Here is a tiny trained network, its code and every weight. The questions are about switching its units off for an input and a target symbol, where a switched-off unit gives its printed mean instead of its output.

import numpy as np


def w(rows, s, z=0):
    codes = np.array(rows[::2]) - 128.0
    scale = np.full(codes.shape[1], s)
    scale[-1] = z or s
    return codes * scale


def f(y):
    return np.maximum(y, 0)


def softmax(a):
    e = np.exp(a - a.max(-1, keepdims=True))
    return e / e.sum(-1, keepdims=True)


def log_softmax(a):
    a = a - a.max(-1, keepdims=True)
    return a - np.log(np.exp(a).sum(-1, keepdims=True))


def net(x, mask):
    ids = ['βγδεζηθπσφψ'.index(c) for c in x.split()]
    T = len(ids)
    res = E[ids] + P[:T]
    r = res
    for j in range(3):
        rows = slice(3 * j, 3 * j + 3)
        q, k, v = (r @ M[0][rows].T for M in (Q, K, V))
        z = softmax(np.where(np.tri(T) > 0, q @ k.T / 3**0.5, -1e9)) @ v
        o = O[0][rows]
        res = res + np.where(mask[j], z, o[:, -1]) @ o[:, :-1]
    y = f(res @ A[0][:, :-1].T + A[0][:, -1])
    res = res + np.where(mask[3:7], y, B[0][:, -1]) @ B[0][:, :-1]
    return log_softmax(res[-1] @ U[:, :-1].T + U[:, -1])


Q, K, V, O, A, B = {}, {}, {}, {}, {}, {}
E = w([
[162,112,154,154],'β',
[131,234,128,139],'γ',
[89,71,96,138],'δ',
[136,110,128,131],'ε',
[24,96,54,231],'ζ',
[127,182,82,169],'η',
[130,70,108,149],'θ',
[167,182,136,104],'π',
[122,69,109,39],'σ',
[146,92,91,249],'φ',
[60,37,35,183],'ψ',
],0.017)
P = w([
[241,78,247,231],'0',
[192,153,67,113],'1',
[129,137,155,91],'2',
[98,79,177,147],'3',
[217,128,30,118],'4',
[122,142,153,86],'5',
[69,75,178,143],'6',
[229,108,13,120],'7',
[112,135,147,84],'8',
[41,52,168,139],'9',
[236,102,2,118],'10',
[118,153,151,87],'11',
[27,37,165,143],'12',
],0.0095)
Q[0] = w([
[178,174,31,57],'H1',
[99,119,253,188],'H1',
[128,184,18,130],'H1',
[171,137,26,123],'H2',
[125,119,164,37],'H2',
[243,138,17,105],'H2',
[81,112,193,168],'H3',
[122,137,153,186],'H3',
[183,112,215,149],'H3',
],0.012)
K[0] = w([
[209,221,161,58],'H1',
[2,31,59,160],'H1',
[129,208,193,120],'H1',
[194,136,173,128],'H2',
[160,102,130,106],'H2',
[228,192,171,179],'H2',
[86,120,50,71],'H3',
[91,116,146,78],'H3',
[205,195,143,115],'H3',
],0.014)
V[0] = w([
[188,225,160,71],'H1',
[52,148,19,52],'H1',
[187,208,193,124],'H1',
[104,134,38,243],'H2',
[173,63,28,35],'H2',
[143,1,136,163],'H2',
[164,31,172,84],'H3',
[169,194,144,129],'H3',
[141,88,132,200],'H3',
],0.0097)
O[0] = w([
[49,132,103,120,84],'H1',
[108,127,171,197,59],'H1',
[100,59,115,94,132],'H1',
[88,255,137,147,254],'H2',
[146,54,234,146,51],'H2',
[19,103,152,141,196],'H2',
[98,22,138,110,107],'H3',
[101,140,103,99,116],'H3',
[208,97,107,143,218],'H3',
],0.0097,0.0071)
A[0] = w([
[190,161,239,26,75],'N1',
[7,138,78,181,48],'N2',
[104,151,106,81,137],'N3',
[255,83,103,175,253],'N4',
],0.0082,0.0045)
B[0] = w([
[90,2,145,234,177],'N1',
[105,201,175,140,233],'N2',
[62,126,110,107,232],'N3',
[163,121,208,68,253],'N4',
],0.011,0.0068)
U = w([
[97,60,145,138,212],'β',
[123,120,149,75,101],'γ',
[50,57,58,178,139],'δ',
[255,149,100,120,76],'ε',
[88,62,111,109,113],'ζ',
[174,120,158,62,164],'η',
[164,139,20,138,95],'θ',
[158,167,86,177,46],'π',
[140,99,134,129,216],'σ',
[54,176,208,18,1],'φ',
[158,106,154,154,209],'ψ',
],0.008,0.0058)

Each question gives the input, a string of symbols that net reads in full, and the target symbol t.
The units are the heads (3 rows each of Q, K, V and O) and the neurons (one row each of A and B). Each row of codes is followed by its name. A weight is (code - 128) times the scale printed after its matrix; where a second scale follows, it is the last column's (O, A, B and U).
mask holds one flag per unit, heads first, then neurons. A switched-off unit (its flag False) gives its mean, the last column of its rows in O or B, instead of its output. The means were averaged over made-up inputs and are rounded, as every weight is.
A unit's drop is (log p(t) with every unit on - log p(t) with that unit switched off) / (log p(t) with every unit on - log p(t) with every unit switched off).
The circuit of an input: a set's keep is (log p(t) with only the set's units on - log p(t) with every unit switched off) / (log p(t) with every unit on - log p(t) with every unit switched off). Starting from all 7 units, units are removed one at a time, each time the one whose removal leaves the highest keep (on an exact tie, the one counted first), for as long as the keep stays at least 0.8.
units of the circuit, in order: the units of the circuit, biggest drop first
unit that matters most: the unit with the biggest drop
top k neurons: the k neurons with the biggest drops, biggest first
heads that matter: for each layer, one digit per head in row order, 1 if its drop is at least 0.15 and else 0, layers parted by /
drop when u is switched off: that unit's drop, to one decimal
input γ φ β σ φ β φ θ, target θ: heads that matter : 110
input ψ β β φ β β σ β φ β β, target η: heads that matter : 010
input γ ψ φ ψ γ β β ε, target θ: units of the circuit, in order : H1, H2
input ψ γ ε ε σ ε φ ψ β σ, target β: units of the circuit, in order : H2, N1
input β δ γ φ ψ ψ ε β ψ β θ, target δ: unit that matters most : H1
input σ η γ ψ γ φ γ β φ ζ γ φ η, target π: units of the circuit, in order : H2, H1
input φ β γ β ζ γ γ σ η η β, target φ: units of the circuit, in order : H2, N2
input ψ ζ φ γ γ γ γ β β γ ζ β γ, target π: units of the circuit, in order : H1, H2, N4
input β θ ψ ψ θ π φ φ γ β, target ψ: heads that matter : 100
input ζ ψ γ ε π γ β φ, target ε: heads that matter : 010
input φ φ φ β γ γ γ φ γ δ β, target φ: top 2 neurons : N2, N1
input γ η θ ψ ψ β γ ψ θ γ, target ψ: units of the circuit, in order : H1, H2, N1
input γ γ γ γ ε, target θ: units of the circuit, in order : H2, H1
input ζ γ φ γ γ γ ψ φ δ β γ, target ε: units of the circuit, in order : H2
input β γ ε σ η ψ β γ σ γ θ φ, target ε: units of the circuit, in order : H1, H2
input ζ γ β η θ, target ε: top 2 neurons : N3, N4
input ζ γ ζ γ δ γ σ, target β: drop when N1 is switched off : 0.6
input β γ π θ φ, target δ: drop when N4 is switched off : 0.1
input γ γ δ ψ β β γ β σ, target ζ: drop when H2 is switched off : 0.9
input γ γ γ γ γ ψ β γ γ θ δ, target θ: top neuron : N1
input φ γ σ δ ψ, target φ: top 2 neurons : N2, N1
